Below are the code and all the weights of a small trained network. Each question names an input and a target symbol and asks about switching units off, where a switched-off unit gives its printed mean instead of its output.

import numpy as np


def w(rows, s, z=0):
    codes = np.array(rows[::2]) - 128.0
    scale = np.full(codes.shape[1], s)
    scale[-1] = z or s
    return codes * scale


def norm(h):
    return h / np.sqrt((h * h).mean(-1, keepdims=True) + 1e-5)


def f(y):
    return y / 2 * (1 + np.tanh(0.7978845608 * (y + 0.044715 * y**3)))


def softmax(a):
    e = np.exp(a - a.max(-1, keepdims=True))
    return e / e.sum(-1, keepdims=True)


def log_softmax(a):
    a = a - a.max(-1, keepdims=True)
    return a - np.log(np.exp(a).sum(-1, keepdims=True))


def net(x, mask):
    ids = ['ΓΠΦΩαβδεζθλμξστ'.index(c) for c in x.split()]
    T = len(ids)
    res = E[ids] + P[:T]
    u = 0
    for l in range(2):
        r = norm(res)
        for j in range(3):
            rows = slice(3 * j, 3 * j + 3)
            q, k, v = (r @ M[l][rows].T for M in (Q, K, V))
            z = softmax(np.where(np.tri(T) > 0, q @ k.T / 3**0.5, -1e9)) @ v
            o = O[l][rows]
            res = res + np.where(mask[u + j], z, o[:, -1]) @ o[:, :-1]
        u += 3
        y = f(norm(res) @ A[l][:, :-1].T + A[l][:, -1])
        res = res + np.where(mask[u : u + 16], y, B[l][:, -1]) @ B[l][:, :-1]
        u += 16
    return log_softmax(norm(res)[-1] @ U[:, :-1].T + U[:, -1])


Q, K, V, O, A, B = {}, {}, {}, {}, {}, {}
E = w([
[152,122,178],'Γ',
[53,123,137],'Π',
[72,102,104],'Φ',
[141,127,166],'Ω',
[142,103,65],'α',
[130,137,119],'β',
[152,122,144],'δ',
[162,83,145],'ε',
[132,233,199],'ζ',
[149,167,86],'θ',
[117,157,148],'λ',
[151,118,165],'μ',
[142,103,65],'ξ',
[2,153,249],'σ',
[152,163,93],'τ',
],0.035)
P = w([
[8,206,71],'0',
[48,165,111],'1',
[57,155,119],'2',
[75,134,132],'3',
[80,123,135],'4',
[98,103,152],'5',
[110,100,168],'6',
[123,56,211],'7',
[134,21,230],'8',
[133,2,230],'9',
[113,27,231],'10',
],0.0068)
Q[0] = w([
[77,125,119],'L0H1',
[137,91,142],'L0H1',
[118,51,119],'L0H1',
[230,34,107],'L0H2',
[48,82,46],'L0H2',
[112,91,171],'L0H2',
[184,78,3],'L0H3',
[89,51,231],'L0H3',
[157,75,180],'L0H3',
],0.016)
K[0] = w([
[147,98,164],'L0H1',
[65,106,112],'L0H1',
[100,60,147],'L0H1',
[134,6,126],'L0H2',
[155,106,58],'L0H2',
[168,139,144],'L0H2',
[214,120,84],'L0H3',
[96,14,183],'L0H3',
[127,50,164],'L0H3',
],0.02)
V[0] = w([
[128,127,127],'L0H1',
[24,81,134],'L0H1',
[182,101,99],'L0H1',
[167,235,38],'L0H2',
[66,79,119],'L0H2',
[31,150,123],'L0H2',
[180,148,55],'L0H3',
[2,127,104],'L0H3',
[96,118,158],'L0H3',
],0.0089)
O[0] = w([
[121,132,127,126],'L0H1',
[44,135,134,156],'L0H1',
[204,101,230,10],'L0H1',
[247,5,238,131],'L0H2',
[74,228,135,52],'L0H2',
[196,144,120,166],'L0H2',
[182,51,18,2],'L0H3',
[180,3,251,217],'L0H3',
[92,172,188,189],'L0H3',
],0.0054,0.0024)
A[0] = w([
[204,99,57,213],'L0N1',
[132,194,203,152],'L0N2',
[182,149,149,87],'L0N3',
[114,135,135,109],'L0N4',
[247,204,79,2],'L0N5',
[118,63,190,17],'L0N6',
[131,122,110,112],'L0N7',
[89,91,156,117],'L0N8',
[181,188,214,96],'L0N9',
[135,132,120,114],'L0N10',
[20,106,130,77],'L0N11',
[163,132,141,105],'L0N12',
[104,218,88,71],'L0N13',
[126,198,84,77],'L0N14',
[211,135,148,82],'L0N15',
[105,40,190,71],'L0N16',
],0.013,0.0088)
B[0] = w([
[181,116,161,202],'L0N1',
[80,134,116,254],'L0N2',
[184,132,97,126],'L0N3',
[112,136,127,127],'L0N4',
[140,111,9,140],'L0N5',
[78,136,107,130],'L0N6',
[142,115,141,119],'L0N7',
[99,117,123,152],'L0N8',
[97,143,101,202],'L0N9',
[135,126,130,119],'L0N10',
[111,89,140,171],'L0N11',
[148,123,124,123],'L0N12',
[94,125,135,149],'L0N13',
[96,123,142,133],'L0N14',
[194,114,108,133],'L0N15',
[87,114,116,155],'L0N16',
],0.015,0.0081)
Q[1] = w([
[219,111,131],'L1H1',
[142,152,157],'L1H1',
[145,140,164],'L1H1',
[121,180,127],'L1H2',
[91,119,193],'L1H2',
[166,251,89],'L1H2',
[71,75,168],'L1H3',
[182,121,148],'L1H3',
[102,148,186],'L1H3',
],0.022)
K[1] = w([
[144,138,198],'L1H1',
[129,173,110],'L1H1',
[130,148,142],'L1H1',
[112,175,140],'L1H2',
[153,149,254],'L1H2',
[112,202,52],'L1H2',
[55,44,150],'L1H3',
[188,106,48],'L1H3',
[133,94,170],'L1H3',
],0.022)
V[1] = w([
[120,38,85],'L1H1',
[82,85,193],'L1H1',
[100,120,7],'L1H1',
[101,122,160],'L1H2',
[189,167,222],'L1H2',
[173,150,235],'L1H2',
[45,127,89],'L1H3',
[155,131,222],'L1H3',
[109,102,199],'L1H3',
],0.019)
O[1] = w([
[229,35,219,106],'L1H1',
[48,37,170,217],'L1H1',
[223,59,74,116],'L1H1',
[130,225,176,168],'L1H2',
[38,196,29,214],'L1H2',
[42,251,26,227],'L1H2',
[200,70,29,254],'L1H3',
[83,47,217,129],'L1H3',
[114,8,129,212],'L1H3',
],0.011,0.0061)
A[1] = w([
[254,201,81,21],'L1N1',
[229,158,78,90],'L1N2',
[201,197,126,151],'L1N3',
[145,66,135,25],'L1N4',
[219,151,155,2],'L1N5',
[216,86,102,35],'L1N6',
[191,156,68,96],'L1N7',
[121,146,228,171],'L1N8',
[156,154,167,59],'L1N9',
[161,75,105,60],'L1N10',
[176,132,14,68],'L1N11',
[92,129,144,172],'L1N12',
[103,146,93,93],'L1N13',
[161,53,41,113],'L1N14',
[242,165,72,75],'L1N15',
[106,148,103,99],'L1N16',
],0.019,0.0092)
B[1] = w([
[170,219,130,210],'L1N1',
[147,207,169,200],'L1N2',
[159,170,183,208],'L1N3',
[191,121,100,136],'L1N4',
[71,159,150,155],'L1N5',
[104,207,52,169],'L1N6',
[137,166,185,181],'L1N7',
[114,192,178,195],'L1N8',
[110,147,150,119],'L1N9',
[124,112,12,143],'L1N10',
[168,175,249,213],'L1N11',
[162,151,161,242],'L1N12',
[132,98,77,183],'L1N13',
[120,141,36,253],'L1N14',
[154,210,159,209],'L1N15',
[146,113,96,172],'L1N16',
],0.014,0.0059)
U = w([
[202,98,91,249],'Γ',
[119,134,119,51],'Π',
[115,144,146,24],'Φ',
[183,55,154,251],'Ω',
[115,38,214,204],'α',
[18,122,210,72],'β',
[208,187,114,196],'δ',
[119,134,155,99],'ε',
[33,179,119,3],'ζ',
[154,167,128,145],'θ',
[112,146,154,146],'λ',
[10,250,63,40],'μ',
[88,143,136,140],'ξ',
[40,127,164,39],'σ',
[219,199,113,239],'τ',
],0.011,0.005)

Each question gives the input, a string of symbols that net reads in full, and the target symbol t.
The units are the heads (3 rows each of Q, K, V and O) and the neurons (one row each of A and B). Each row of codes is followed by its name. A weight is (code - 128) times the scale printed after its matrix; where a second scale follows, it is the last column's (O, A, B and U).
mask holds one flag per unit, layer by layer, with each layer's heads first. A switched-off unit (its flag False) gives its mean, the last column of its rows in O or B, instead of its output. The means were averaged over made-up inputs and are rounded, as every weight is.
A unit's drop is (log p(t) with every unit on - log p(t) with that unit switched off) / (log p(t) with every unit on - log p(t) with every unit switched off).
The circuit of an input: a set's keep is (log p(t) with only the set's units on - log p(t) with every unit switched off) / (log p(t) with every unit on - log p(t) with every unit switched off). Starting from the 12 units with the biggest drops (on a tie, the unit counted first), units are removed one at a time, each time the one whose removal leaves the highest keep (on an exact tie, the one counted first), for as long as the keep stays at least 0.8.
units of the circuit, in order: the units of the circuit, biggest drop first
k most important neurons: the k neurons with the biggest drops, biggest first
top k neurons in layer l: the k neurons of layer l with the biggest drops, biggest first
which heads matter: for each layer, one digit per head in row order, 1 if its drop is at least 0.15 and else 0, layers parted by /
input σ ζ β Γ ζ Γ ζ θ α θ β, target τ: units of the circuit, in order : [L1H1]
input μ ε μ Π, target α: which heads matter : 010 / 010
input Φ ζ μ ε, target Γ: units of the circuit, in order : [L0H2 L1H1]
input θ μ Ω α θ β Γ ζ τ α ξ, target τ: which heads matter : 001 / 001
input Ω Π ξ, target α: top 2 neurons in layer 0 : [L0N5 L0N9]
input Φ Π λ, target α: which heads matter : 001 / 010
input μ Π Ω ξ μ Ω, target α: 2 most important neurons : [L0N1 L0N5]
input μ μ β ζ Π Π Π τ θ τ λ, target τ: which heads matter : 010 / 100
input ε Ω θ μ α Π θ α, target τ: 3 most important neurons : [L0N5 L0N16 L0N6]
input α μ θ Ω α Π μ Γ, target α: 2 most important neurons : [L0N1 L0N16]
input Γ α ζ θ ξ, target τ: which heads matter : 001 / 000
input Π μ θ λ α Π θ Ω ε δ μ, target Γ: which heads matter : 000 / 101
input θ Γ Ω, target τ: which heads matter : 000 / 111
input ζ μ Π β δ Π Φ λ Ω τ α, target τ: units of the circuit, in order : [L0N1 L0N2]
input σ β Φ ξ λ Φ σ ζ σ θ β, target τ: 2 most important neurons : [L0N5 L1N11]
input Γ α α σ τ θ ζ μ ζ ζ μ, target μ: which heads matter : 111 / 010
input ξ μ τ σ λ, target β: units of the circuit, in order : [L1H3]
input σ ε ζ Π τ ζ α Ω ζ, target μ: which heads matter : 001 / 010
input τ ξ Π μ, target α: which heads matter : 011 / 011
input ξ ξ ε σ θ Π ζ α Γ, target μ: 3 most important neurons : [L0N5 L0N1 L0N16]
input σ τ Φ λ α Φ Γ, target Ω: 2 most important neurons : [L0N1 L0N2]
input ζ θ μ λ, target τ: units of the circuit, in order : [L1H1]
input δ ζ ζ θ ζ Ω Π Γ, target α: which heads matter : 111 / 011
input Γ λ μ λ μ μ τ Π Π Ω, target α: top 4 neurons in layer 0 : [L0N1 L0N2 L0N9 L0N5]
input θ Φ Ω Γ, target Ω: which heads matter : 011 / 111
input Γ Φ λ Ω ε ζ ζ μ μ ζ, target μ: which heads matter : 000 / 000
input Ω δ Π α, target α: most important neuron : [L0N5]
input ξ σ λ, target β: 2 most important neurons : [L0N1 L1N14]
